Here is a tiny trained network, its code and every weight. The questions are about switching its units off for an input and a class, where a switched-off unit gives its printed mean instead of its output.

import numpy as np


def w(rows, s, z=0):
    codes = np.array(rows[::2]) - 128.0
    scale = np.full(codes.shape[1], s)
    scale[-1] = z or s
    return codes * scale


def norm(h):
    return h / np.sqrt((h * h).mean(-1, keepdims=True) + 1e-5)


def f(y):
    return np.maximum(y, 0)


def log_softmax(a):
    a = a - a.max(-1, keepdims=True)
    return a - np.log(np.exp(a).sum(-1, keepdims=True))


def net(x, mask):
    res = np.array(x, float).reshape(1, 2) / 4 @ E
    u = 0
    for l in range(4):
        y = f(norm(res) @ A[l][:, :-1].T + A[l][:, -1])
        res = res + np.where(mask[u : u + 5], y, B[l][:, -1]) @ B[l][:, :-1]
        u += 5
    return log_softmax(norm(res)[-1] @ U[:, :-1].T + U[:, -1])


A, B = {}, {}
E = w([
[79,219,26,222,139,44,165,175],'x0',
[64,166,122,128,196,121,246,139],'x1',
],0.013)
A[0] = w([
[83,178,88,167,154,106,234,131,3],'L0N1',
[148,121,112,104,181,138,98,132,26],'L0N2',
[112,111,199,91,147,157,238,87,86],'L0N3',
[167,44,251,94,131,148,121,101,114],'L0N4',
[123,44,159,80,108,187,127,129,90],'L0N5',
],0.015,0.0022)
B[0] = w([
[169,252,96,123,115,88,61,173,217],'L0N1',
[149,84,179,110,105,156,122,66,137],'L0N2',
[101,6,132,216,146,110,190,123,210],'L0N3',
[145,226,126,61,133,129,87,144,251],'L0N4',
[171,179,122,83,149,189,102,142,214],'L0N5',
],0.015,0.019)
A[1] = w([
[6,132,154,90,123,118,152,98,2],'L1N1',
[81,1,120,197,190,115,224,143,70],'L1N2',
[71,105,169,105,66,120,178,45,160],'L1N3',
[180,60,160,168,47,100,66,87,117],'L1N4',
[116,50,122,161,143,113,161,132,63],'L1N5',
],0.02,0.0026)
B[1] = w([
[138,122,100,128,126,81,92,176,128],'L1N1',
[190,52,155,253,134,85,131,178,255],'L1N2',
[92,144,52,106,142,168,60,132,128],'L1N3',
[65,66,102,133,87,124,123,66,173],'L1N4',
[196,120,123,138,212,78,118,185,176],'L1N5',
],0.019,0.0086)
A[2] = w([
[106,251,92,150,163,81,154,143,160],'L2N1',
[115,166,131,91,131,145,136,140,111],'L2N2',
[116,217,107,150,126,101,139,122,50],'L2N3',
[117,173,122,67,138,208,132,122,6],'L2N4',
[79,155,201,117,151,142,193,112,87],'L2N5',
],0.023,0.0019)
B[2] = w([
[89,213,133,73,177,117,165,96,253],'L2N1',
[160,7,202,146,132,169,160,159,180],'L2N2',
[131,182,112,142,177,90,148,76,210],'L2N3',
[169,131,164,86,92,126,89,143,204],'L2N4',
[130,82,129,90,96,127,126,149,134],'L2N5',
],0.017,0.024)
A[3] = w([
[108,211,79,121,162,137,167,160,213],'L3N1',
[124,161,84,127,125,60,138,188,96],'L3N2',
[95,66,118,142,97,168,115,105,5],'L3N3',
[163,122,206,4,160,219,134,108,204],'L3N4',
[75,85,151,82,109,178,172,110,53],'L3N5',
],0.022,0.0015)
B[3] = w([
[125,160,144,103,163,108,132,75,200],'L3N1',
[138,149,141,133,135,145,134,138,167],'L3N2',
[117,123,98,153,107,114,128,116,141],'L3N3',
[117,68,127,5,97,120,79,198,251],'L3N4',
[136,170,97,150,104,108,99,146,139],'L3N5',
],0.029,0.028)
U = w([
[157,37,157,24,97,126,91,225,210],'0',
[63,69,37,212,37,76,117,77,115],'1',
[212,52,165,254,199,63,179,233,113],'2',
[121,231,131,145,214,55,186,85,187],'3',
[114,82,162,171,114,207,199,118,2],'4',
],0.011,0.0039)

Each question gives the input, the list of numbers given to net, and the class t.
The units are the neurons (one row each of A and B). Each row of codes is followed by its name. A weight is (code - 128) times the scale printed after its matrix; where a second scale follows, it is the last column's (A, B and U).
mask holds one flag per neuron, layer by layer. A switched-off neuron (its flag False) gives its mean, the last column of its row in B, instead of its output. The means were averaged over made-up inputs and are rounded, as every weight is.
A unit's drop is (log p(t) with every unit on - log p(t) with that unit switched off) / (log p(t) with every unit on - log p(t) with every unit switched off).
k most important neurons: the k neurons with the biggest drops, biggest first
drop when u is switched off: that unit's drop, to one decimal
input [-1,7], class 2: 2 most important neurons -> L0N3, L0N4
input [2,-3], class 1: most important neuron -> L0N5
input [1,-7], class 1: 3 most important neurons -> L0N4, L1N4, L0N5
input [-1,1], class 2: 3 most important neurons -> L0N3, L0N1, L3N4
input [3,-6], class 1: 2 most important neurons -> L0N4, L0N1
input [5,-7], class 1: 3 most important neurons -> L0N4, L1N4, L0N1
input [2,-6], class 1: 2 most important neurons -> L0N4, L0N3
input [-1,5], class 2: 2 most important neurons -> L0N3, L0N4
input [-7,7], class 2: 3 most important neurons -> L0N3, L0N1, L1N2
input [7,-8], class 1: 3 most important neurons -> L0N4, L1N4, L0N1
input [1,-8], class 1: drop when L0N1 is switched off -> 0.5
input [0,8], class 3: drop when L2N3 is switched off -> 0.0
input [3,7], class 3: drop when L0N1 is switched off -> 2.7
input [-3,5], class 2: drop when L0N3 is switched off -> 1.2
input [1,3], class 3: most important neuron -> L0N1
